Rows, each with the band of its hidden value:
[ -22 -178  313  -80 -311  -34  -34 -119   10  196 -164  142  -86  276
   30   -5  121 -107  -88  -40 -201  -83  108   89  108 -299 -177  -28
  -31  278  246 -200   66  100  206 -318] -> U
[-225   33 -217    6   57  127  -89 -129   92 -204  223  184  360 -432
  172  130  -57   48  355 -119  161  196 -264 -197  -77   25  456  117
   11 -231 -278  158  267  510   14  193] -> L
[-341  241 -310  243  -86   58  371  220 -122  143   61  132  209   85
 -126 -220   47  197 -153  244   -8  -96  -69 -156  112 -239  257 -138
  -31   94  197 -283 -228  -13  152  -79] -> D
[-302   57  -15  208 -296  178  136 -120  150  140 -214  400  141   80
   35   25   95    0   88  -49 -120  152 -108 -135  -44 -194  104   29
  -67   37  -44 -271  178  319  131 -263] -> U
[   8 -148   34   15  186 -181 -163 -253  135 -204  -83   36  -44 -133
  187   26   -3   91  257 -293  167  244  105   -3  -12  249 -167   62
   31  -82 -457  324   45  273 -162  190] -> P
[  50 -254  433  -23  137 -118 -172 -281    6  -89 -123  160 -118  406
  168  -48  216  -47   75 -205  -37  124  272  251  163   91 -495  -25
   15   74 -324  264   38   14   93  -37] -> P
[-261   26 -148  141  134  -64  -10   -1   69 -113   37   88  167 -136
  -33  -90   -8  151  239 -116  -49  147   47 -203 -118  300   94 -109
   52  -74 -196   -3 -164  235  107   70] -> P
[ 153  -84  387 -162  393  -41 -197 -233 -150 -285  135   11 -212  440
  113  -88  154  -92   65    0   82  -40  156  296  259   87 -453  -24
   32  -90 -396  534   93  -92  167  181] -> Z
[  33    4   54  -20  328 -171 -102 -194  -30 -174 -145   26 -136  129
  102    0   -2  108  156  -89  164   55   85   36   78  141 -324   31
   -2  -80 -408  318   32   89  -73  224] -> P
[-208    9  160   72  -30  -14   25  -25  -40  110 -172  204   18  345
 -104  -72  106   27   43   31 -258  -60  110  -52    9   -3 -203 -139
   -5  119   57 -212  -89   43  308 -206] -> Z
[ -48  -15   91 -120   42 -163  -77   -7  -94   60 -116  -38  -84  147
  -99  -14  -40   42   51   44 -146 -185   81  -74   13  -25 -164  -94
   13  139  152 -109  -97   63  205  -55] -> Z
[-161 -132  331   37  678  -76 -220 -162 -206 -315  162  202  274  482
  128 -101  280  104  266  -98  -27   88  275  201  151  446 -421 -164
   76 -175 -556  444 -108  -82  315  254] -> T
[ -27 -118  -60  109 -284    9  181  -52   90   14  172   44   12 -115
  184 -172  108   15 -171  -83  200  156   23  111  216 -297  199   40
  -11  137    3   90  -18  133 -134  -59] -> D
[ 115   87 -251 -177 -496 -122  128  -25   65  248 -235 -142 -276 -347
   15  119 -262    4 -168   91  166 -199 -245 -187   43 -641  250  187
  -98  260  437 -256  186  320 -219 -113] -> U
[ -22 -160   76 -110  266 -209  -47   22 -224 -103  283 -123  168  100
  101 -123  101  112  -23   12  112 -117  166  155  262   -6  -46 -108
   63   95   -8  237 -199  -84   97  192] -> D
[ 111 -257  157 -146  483 -282 -245 -220 -115 -302  172 -100   94    0
  294   -1   81  117  180 -218  295   90  196  214  213  209 -238   28
   63  -66 -449  582  -24   68 -119  399] -> D
[-406   80 -327  348 -164 -248  271   22   73  392 -673  305  238  -13
  -15   65  -31  381   56  -92  -44   84   49 -334 -127 -117  -61  -24
  -97  233   81 -577 -183  226 -145 -163] -> D
[ -83 -210  412  -15  400 -277 -249 -232 -103  -23 -364  199   26  521
   71   44  175  111  229 -193 -173   20  349  111   38  311 -688 -113
   20   74 -322  102  -97  -23  202   20] -> P
[-512  150 -104  429  194  103  183  -20   29   -5 -179  475  366  272
  -26 -122  197  227  210  -40 -127  237   64 -170  -74  254  -66 -143
  -18 -119 -370 -159 -130  129  218  -53] -> T
[  12   27  -89 -241   80  184 -137  -15  -53 -362  692 -137  136 -377
   87  -51  -65 -131  147   76  175  -37 -250  -11  107  -74  535   39
   74 -209  -59  405  192  304  177  251] -> L
[  70 -230  315 -184  414 -291 -358 -273  -57 -187 -151   -7  -57  181
  131  102   37   53  303 -235   -4   20  229   93   30  317 -483  -18
   52  -21 -369  331   20  121   68  193] -> Z
[  33   49 -129 -201 -441  -57  100  153  -36  190  110 -224 -189 -205
 -157  -76 -170  -61 -204  188  -87 -304 -123 -148   53 -456  316  -41
   -9  285  627 -300  -68  152  136 -199] -> U
[ 192  -80   51 -349  167   40 -242 -176  -90 -344  486 -150   15 -280
  236   77  -67 -128  140    0  310  -53 -198  122  196 -173  259  154
   36 -163 -178  554  324  277    5  333] -> L
[-133 -118  240   14  664  -59 -238 -153 -149 -400  285  119  252  285
  135 -114  212   88  308 -126   37  135  220  153  112  499 -271 -140
   98 -239 -593  526  -99    1  257  324] -> T
[ 190   28  115 -214  -62   87   -1  -36  -87 -177  393 -182 -303   69
   10 -177    2 -176 -161  166  119 -155  -67  174  270 -283   77    4
   20   21   64  328   88    1  126   48] -> Z
[-184  -98  126   -9  126 -286  -97   22 -100  145 -273   46   73  238
 -121  -25   26  162  112  -56 -274 -128  249 -120  -65  171 -306 -196
   29  207  142 -260 -288   24  254 -104] -> P
[ 154 -236  502 -199  348 -132 -292 -273 -117 -227   56   22 -163  443
  148  -40  180  -95  111 -118   -4  -15  251  309  220  144 -529  -40
   45   -4 -342  464   64  -55  186  111] -> Z
[ -74   21  -47   34  -88 -149   68    3    2  102 -178    4 -112   52
  -58  -74  -35   97  -28    3  -41  -55   68  -97   17  -91  -91  -57
  -14  158  102 -143 -130   89   33  -78] -> P
[ -44 -173  182  -92  234  -57 -281 -316   64 -221  -28  171  133  -42
  230  160   51   -2  362 -258   76  179   14   23  -13  185 -129   94
   21 -144 -443  316  249  352   26  165] -> U
[   5   74  -71  -14 -480   77  180  -83   96  192 -162   93 -198  -56
   42   19  -57  -69 -166   79   72  -50 -184  -52  104 -567  153  136
  -94  181  232 -189  225  245  -66 -220] -> U
[ 300  -40  137 -200 -340  -98  104  -47  -45  103    8 -214 -521  143
   20 -152  -30 -130 -370  137  129 -215   31  196  305 -557 -130   58
  -42  296  305   80   30  -66  -70 -130] -> P
[-443 -101   83  137  164 -155 -189 -179   67  127 -521  433  427  112
   18  249   54  205  484 -264 -309  136   99 -297 -282  332 -222  -68
  -15    8 -200 -352   21  391  234 -109] -> U
[-589  123 -296  410    1 -128  311  130  -46  317 -411  388  487  145
  -87  -39   94  392   96    8 -163   54   70 -303  -73   23   27 -165
  -49  151   52 -569 -293  103  109 -153] -> D

New part:
[-383  191  316 -227   78  429 -218  -57 -268 -242 -124 -616 -239   20
   56  217  -19  441 -292 -197  -32 -343  516  582  271    0 -254 -171
 -141  230  -53  124  -46 -241  369  161] -> j524
[-379   20    1 -124  157  368 -333 -173 -183 -140  -81 -429  -49   93
  135  236 -152  296 -470 -160   47 -348  498  435  239   64 -256 -109
 -111   81 -181  197  -35 -176  166   69] -> j524
[  47   -9 -460  255   45  -91  273  202 -411  -55 -228  -91  231  228
 -314  -95 -349 -382  182   35  -60  428 -296 -325 -277  -39 -211  -13
  357  143 -409  216  106  114 -127  -74] -> j743
[-334 -258  232  -76 -239   41 -169  -24  240 -338  417  116 -203 -302
  145  178  217  -68   -7  242  -74 -294  327  616  172  -21  125    0
 -277  -97  216 -227   68   90  101  157] -> j771
[-141 -289  -16  -45 -194  -94 -265  277  151 -274  359  262  -40 -260
  -88  204  227 -306  129  153  -57 -147  140  294   84  -91  236 -291
   54  228  220 -311  -68  123  399   -5] -> j569
[-356 -354 -428  247  297   15 -423 -130 -591   44 -184 -434   17  271
   94  344 -274   32 -262 -114  -74  -95  391  -43  242   64 -210   21
  388  594 -300  352 -164   57  463  188] -> j90
[-206  -17  428 -122  -90  295 -410 -116  -92 -276  -96 -381 -224 -202
   46  120  135   90 -350   41 -105 -287  388  496  324  -69  -61 -237
   -4  216  281 -106 -124 -151  288   79] -> j743
[-345 -128 -424  457    2 -289  387   21 -694 -189    8 -415 -173  214
 -141  -24 -379 -185  564  143 -175  532  -43  -43 -245   22 -147  442
  221  266 -506  292  162  273 -101  373] -> J944
[-404  -85  111 -112   45  251 -389  -24  -61  -86  105 -224  -86  -65
  161  328   -1  330 -204  -55  -72 -439  473  405  316   20  -93 -161
 -144  207   10   61  -91  -54  425   98] -> J944
[  10  113 -229  188  -86 -104  449  301 -424 -225 -131 -178   27  123
 -384 -153 -224 -332  426   60 -101  497 -292 -109 -328  -85 -149   12
  252  161 -323   96  153  100  -82   41] -> j743
[-298  -90  186  -66   40  276 -438  -99 -118  -69  -66 -289  -67  -69
  134  257   -6  241 -321  -16 -112 -382  407  313  350   -9 -126 -184
  -21  244   90   67 -132  -79  371   59] -> J944
[ 171   31  208  -71 -297   31  645  463  179 -135   59  413  182  -99
 -266  -69   91 -269  391  204 -151  107 -412  -15 -197 -147 -140 -105
  -62 -162  -13  -83  278  141  -23 -117] -> j341
[-119  109 -146 -136  247  383 -364  -16 -390 -172 -376 -543   73  219
 -131  136 -189   42 -593 -317  123 -132  330  204  132   -3 -309 -366
  259  326 -223  194 -122 -288  262  -90] -> j569
[ -96 -105 -361  229  118   46  327   -5 -317   90 -215  -67  263  299
  -40   33 -390  -97  -18   46  -83  152 -132 -233 -114   39 -388  196
  136  -49 -492  410  196  127 -197   13] -> j640
[ -17  154  -80   82 -172  -85  474  408 -253 -254   21  -51  -10   10
 -371 -105  -99 -247  543   80 -124  376 -275    7 -297 -106  -74  -57
  112  112 -211  -14  166  108   24   37] -> J944
[ -20   10  -48  251 -169 -131  574  178 -322 -153  -85  -67  -15   53
 -238 -144 -178 -269  476  241 -229  410 -325  -98 -247  -70 -171  214
  132    3 -232  130  242  199 -185  136] -> j771
[-299 -373  279  -61  -59  255 -311 -222  171  -77  103   23  -22 -137
  336  304  104  125 -447  144  -82 -525  432  432  414    9 -147   15
 -190   -3  157   34   -6   35  185   88] -> j341
[ -33 -265   90   16 -226 -120 -169  121 -129 -577  139 -110 -270 -232
 -225   -5  264 -620  -17  171  -12  159  137  462   -8 -126  199 -197
  290  307  270 -352  -35   19  197  121] -> j90
[  96  -80 -138  -88  143  378 -139    6  189  273 -288  273  562  142
   53  150 -223   20 -610  -20  -15 -381  -65 -244  157   19 -374 -286
   18 -222 -161  268   51  -65  -49 -374] -> j640
[-328 -189  488 -127 -246  135   90   69   90 -323  278  -42 -286 -233
  135  219  261  116  109  160 -136 -296  324  633  226  -70  -41   54
 -266   95  190 -131   95   72  306  257] -> j341
[-131 -348 -755  424  224 -314  198  292 -732   92 -148 -120  180  407
 -227  204 -361 -320  380  -38 -141  379 -146 -490 -151    8 -193  111
  616  643 -555  386   16  283  411  162] -> j90
[ -23 -259   42  157 -254 -232   54  205 -230 -439  115  -55 -231 -186
 -258  -33  176 -570  294  245 -139  294  -46  228  -78 -136  165  -67
  321  348  181 -259   10  146  205  166] -> j90
[-393 -451 -370  176  166   90 -641 -336  -10  106   97   -3  175   36
  334  331 -234   37 -506  101  -23 -386  433   95  313  118  -87   34
  -11   27 -135  205 -109  104   50    4] -> J944
[ 112 -263 -107   54 -208 -191   14  305  -96 -444  114  127  -62 -146
 -343  -32  193 -727  123  166  -14  258 -109  174 -143 -136  170 -246
  377  271  149 -303   20   88  182   -8] -> j90
[-289 -391 -689  418  264 -131 -197  -32 -438  321 -103  -29  315  309
   99  294 -461  -15   22   39 -159    6   58 -464   90   90 -220  143
  311  355 -469  455  -65  273  224   51] -> j743
[  78 -126 -274  186 -105  -88  531  225  -39    1  -16  325  308  106
 -179  -75 -217 -366  257  217 -109  253 -396 -253 -259  -37 -205  115
   83 -201 -311  157  275  224 -279  -87] -> j640
[-287 -309 -173   40  212  149 -592 -133 -380 -127 -141 -408  -56  112
   79  333  -65  -21 -497 -131    3 -256  501  235  328   23 -122 -190
  318  527  -49  137 -207  -83  502  115] -> j90
[-222 -114  255   61 -300  -89   34  110  -56 -389  251  -82 -299 -283
  -83   17  163 -189  331  267 -184   70  104  427   21  -98  144   13
  -50  129  200 -235   44  127  131  208] -> J944
[  32  -16  309  180 -338 -143  301  192 -269 -372  -49 -163 -253 -212
 -294 -184  110 -405  447  312 -276  384 -219  140 -113 -168   47   17
  217  219  194 -184   81  129   32  165] -> j743
[  96 -251  242   12 -373  -61  409  290  345 -151  233  570  137 -249
  -80   -7  189 -373  287  376 -170  -10 -288   81  -63 -134    4  -13
 -112 -201  169 -193  226  245  -57  -67] -> j341
[-309 -104  245 -187  -38  295 -308  -38  148 -121  138  -53  -45 -142
  176  279   95  240 -300   23  -59 -504  409  473  313    9  -92 -175
 -232    9  116  -17  -20  -70  291   41] -> j771
[-153 -189  394  -90 -184  204 -390  -93  242 -140   97   70  -56 -316
  148  158  192    0 -297  230 -165 -412  257  378  330  -59   39 -193
 -135  -26  379 -173  -63   -8  177  -13] -> j524
[ 127 -121   86  107 -275  -68  613  288   63 -126   31  345  152  -58
 -186 -103    0 -384  354  293 -170  222 -396  -72 -197 -116 -145   89
   19 -158  -72  -10  279  224 -180  -32] -> j341
[-142 -153 -204  -40  242  262 -515  -86 -351 -130 -285 -407   70  168
  -28  227 -126  -76 -630 -214   78 -199  383  162  231    8 -210 -315
  342  409 -117  154 -177 -187  356  -45] -> j90
[ -26 -173  197  -47 -259  -53 -108  315   76 -282  197  173  -85 -286
 -174   97  262 -305  206  191 -151  -56    4  235   68 -142  176 -298
  116  260  307 -313  -48   89  390   -1] -> j569

Next part:
[ -61   95   30   88 -137 -191  -30  146   64  -58  116   26  -37  -32
 -148 -109 -121   28   61  -28  111  -32  -55  -13  -35   17   63  -53
  -69  -51   -6  100   50  171 -100   39] -> J924
[  87  -32   -2   97  -65   -6    5  209   11  -83  116   22   18   28
  -42  -85  -89   38   36  -88  105 -107  -86  -56   25  -35  -66   -2
  -67   -3   50   11   72   86  -18   96] -> j511
[  72  -10   51  143  134  -20   28  162   59 -117   57  -63  195  146
  -85  144  -18   -8   99   -9  206 -114 -135  -14  -92  117 -292  157
 -244    9  -91  -75   74 -145 -157  100] -> j659
[ -63  103   79   84 -166 -184  -45  119  112  -45   94   15  -66  -43
 -122 -159  -91  -14   81  -60   42   12   10  -55  -52   26   78   -7
   -3  -28  -22  142   31  173  -88   19] -> J924
[-171   45   11 -106   39  127  -16    4   74  189  -74    7  -56   80
   46  108  169 -179   50   52 -164  -51  -72 -262 -150   19   34  105
   79  205  -19 -218 -114 -102 -116  124] -> j609
[ 480 -264   28  247 -243  105   -7  593  291 -107   97  -48  -35  271
    6 -270 -311 -246  207 -110  118  -61 -142 -160 -233 -278 -528  -14
    8  -20  219 -257  141  -96  259  240] -> j592
[-219   35   35 -169  -53  -67   35   57  -44   98 -116  124   10  -96
  -51  100   22  119  -33  114   41 -121 -154   79  122  -19   99  -76
  -69   -3  203 -126   22  -72   28   48] -> j320
[-182   45   26  -93 -118  -78    2   97   -8   76  -26  170   19 -140
  -79   56  -24  145  -29   56  102 -127 -157   94  214  -74   98 -157
 -129  -38  252  -44   23  -37   49   62] -> j405
[-166  138 -107  124 -112  217 -190   44  260  315  238   54 -198  119
   40   39  212 -371  128  -64 -248  -18  -39 -562 -165  -87  119  -29
   67  342 -113 -125 -291    6 -276  255] -> j592
[ -60  -48  162 -206  128  -93  162   37 -102 -119 -280  -17  163  -74
  -43   42  -20  140  -22   47  104  -76  -75  177    7   83  -82  163
  -19  -95  122  -61  172  -72  100  -64] -> j609
[-188   85  -15  -84  202   18   70 -129 -209  -65    8   54  148 -158
  -34  125  142  224 -105  -81   99 -168  -60    7  205  122  194   62
 -106   20  -39  140   26  117 -165  -19] -> j592
[ -66   84   24   85 -115  -19  -76  107  141   55  129   40  -65    1
  -53  -65   19 -107   86  -74  -27  -15  -28 -196  -33  -28   48   -5
  -20   86  -12   46  -53   76 -118  103] -> j511
[-151  103  -67   78  -69  179 -136   33  208  251  141   43 -137   93
   35   41  179 -283  102  -47 -190  -41  -41 -443 -135  -62   82   -5
   58  274  -71 -123 -224  -25 -207  202] -> j659
[ -69   80  -81   94  -83 -152  -16  174   38  -33  142   23  -19    0
 -170  -44 -145   -2   48   12  166  -94 -146  -48  -99  -42   48 -131
 -102  -50   -7    6   31  181 -125   88] -> j511
[-126   36 -184    6   87  -46   45  110  -25   23    9   -1   46   43
 -144  107 -102  -15    7  100  190 -199 -242  -64 -194  -76   10 -162
  -88  -30   13 -203   -3   72 -109  113] -> j405
[ -93   28   68  -32   53  -54   43   24   25  -37 -102   -6   74  -32
  -55    7    9   35   29  -12   66  -84  -45  -10  -46   48  -16   64
  -15  -13   21  -14   39  -13  -34    2] -> j405
[-251  116 -113    3  -42  270 -150  -12  202  409   92   26 -224  197
  102  151  291 -385   96   56 -343  -50  -72 -574 -258  -26  128   38
  139  415 -127 -326 -325 -116 -283  264] -> j320
[ -76   51   29   28  -32   35  -39   61  113   58   36   31  -11  -10
  -26  -18   60  -96   65  -65  -26  -44  -34 -185  -34  -27   19   25
   -3   88   12   -2  -49   14  -82   87] -> j659
[-109   17  235 -142   62  -58   77  -52   13  -41 -246  -20   77  -62
   24   -7  104   73   19  -22  -54  -12   60   40   16  154  -16  242
   64   17   31   29   70 -108   21  -74] -> j320
[  27   48   51  152 -117 -109  -41  200   80  -64  165   15    1   56
  -98  -54  -84   14   84  -47  112  -52  -68  -42   -7   49  -66   27
 -135    7  -27   54   49   61 -121   90] -> J924
[ -16  121  127  146 -122 -207  -42   73  170 -103   64 -107  -93   38
 -119 -249  -99 -116  133 -103  -18   79  120 -146 -274  115   43  130
  121   -3 -193  180   25  235 -153  -25] -> J924
[-139   -6   -4 -134  -40   81   30    2  -23  101 -129   64  -86  -76
   57  -72   61   21  -45  -25 -112 -113  -32 -129   13  -73  168  -36
  172   79  137  -96  -38   50   66   38] -> j107
[-192   42   -7 -121  212   35  100 -124 -211  -28 -109   19  125  -81
    8  150  138  225 -112    0   60 -201  -77   28  115  145  141   94
  -41   39  -26  -14   22   12 -120  -20] -> j107
[  14  -99  242 -223  145 -248  253   63 -192 -313 -386  -34  272 -155
  -96  -30 -158  362  -64   36  279 -113  -65  452  106  124 -146  169
  -66 -287  201   48  340  -47  231 -185] -> j320
[   4  -66   -5  -21   87   69   74   91  -61  -35  -83  -15   70   57
   21   41    6   74  -15   -4   66 -174 -104  -31  -33   24  -78   67
   -7   31   48 -149   50  -58    1   65] -> j107
[-150   63   19  -49 -190 -106  -35  157   18   63   87  212    5 -176
 -119   21  -58  134   -9   17  136  -97 -170   87  290 -123  115 -210
 -194  -55  280   43   32   28   35   90] -> j592
[-120   42   62  -48   11  -49   26   20   51    6 -109    9   25  -41
  -47  -13   14    5   31   -6   22  -67  -37  -46  -56   20   24   35
   24    4   41  -27   11   -4  -21   10] -> j405
[-418  255  -26 -114  203 -119   42 -307 -355  -48   98  107  112 -282
  -89  184  225  403 -191  -57   89 -171  -19   80  356  283  503   37
 -159   22 -156  331  -16  281 -361  -97] -> J924
[ -54  102  124   89 -179 -215  -38  125   83  -77   96   27  -41  -54
 -124 -150  -98   57   70  -57   72   11   17   16   17   71   67   20
  -48  -47   -5  175   65  153  -85    4] -> J924
[  75 -121   17  -51   64   92   91  174  -31  -26 -124  -33   53  122
   43   30  -29    9   14   29   41 -154 -130  -40 -101   -7 -178   98
   19   36   90 -246   77 -115   67   95] -> j320
[  58   61   75  215 -107 -175  -43  238   87 -111  202  -19   46  123
 -140   -8 -120   39  116  -11  180  -52  -85   20  -42  132 -155   78
 -226  -15  -93   50   79   14 -189   94] -> J924
[ 116  -74   -1   75    0   64   34  202   23  -82   57    5   61   46
  -14  -53  -64    2   40  -91  105 -122 -103  -80   -5  -62 -138   25
  -57    6   72  -50   72   19   20  106] -> j592
[-134   52   35  -45  -92  -68  -10   96   35   38   15  127   26 -129
  -87    6  -17   66    9   -8   88  -84 -109   15  150  -75   75 -104
 -103  -24  180   25   18   23   10   56] -> j659
[-223   50    4 -116 -168  -93  -11  123  -41  109    6  239   16 -184
  -95   97  -32  211  -56   91  135 -158 -210  153  331 -110  141 -238
 -197  -53  338  -56   25  -51   66   85] -> j405
[ -59  110  116   97 -205 -238  -44  135   75  -75  115   33  -61  -48
 -138 -162 -122   67   66  -45   76    9   14   28   11   76   86   -2
  -47  -52   -8  175   65  174  -96    7] -> J924
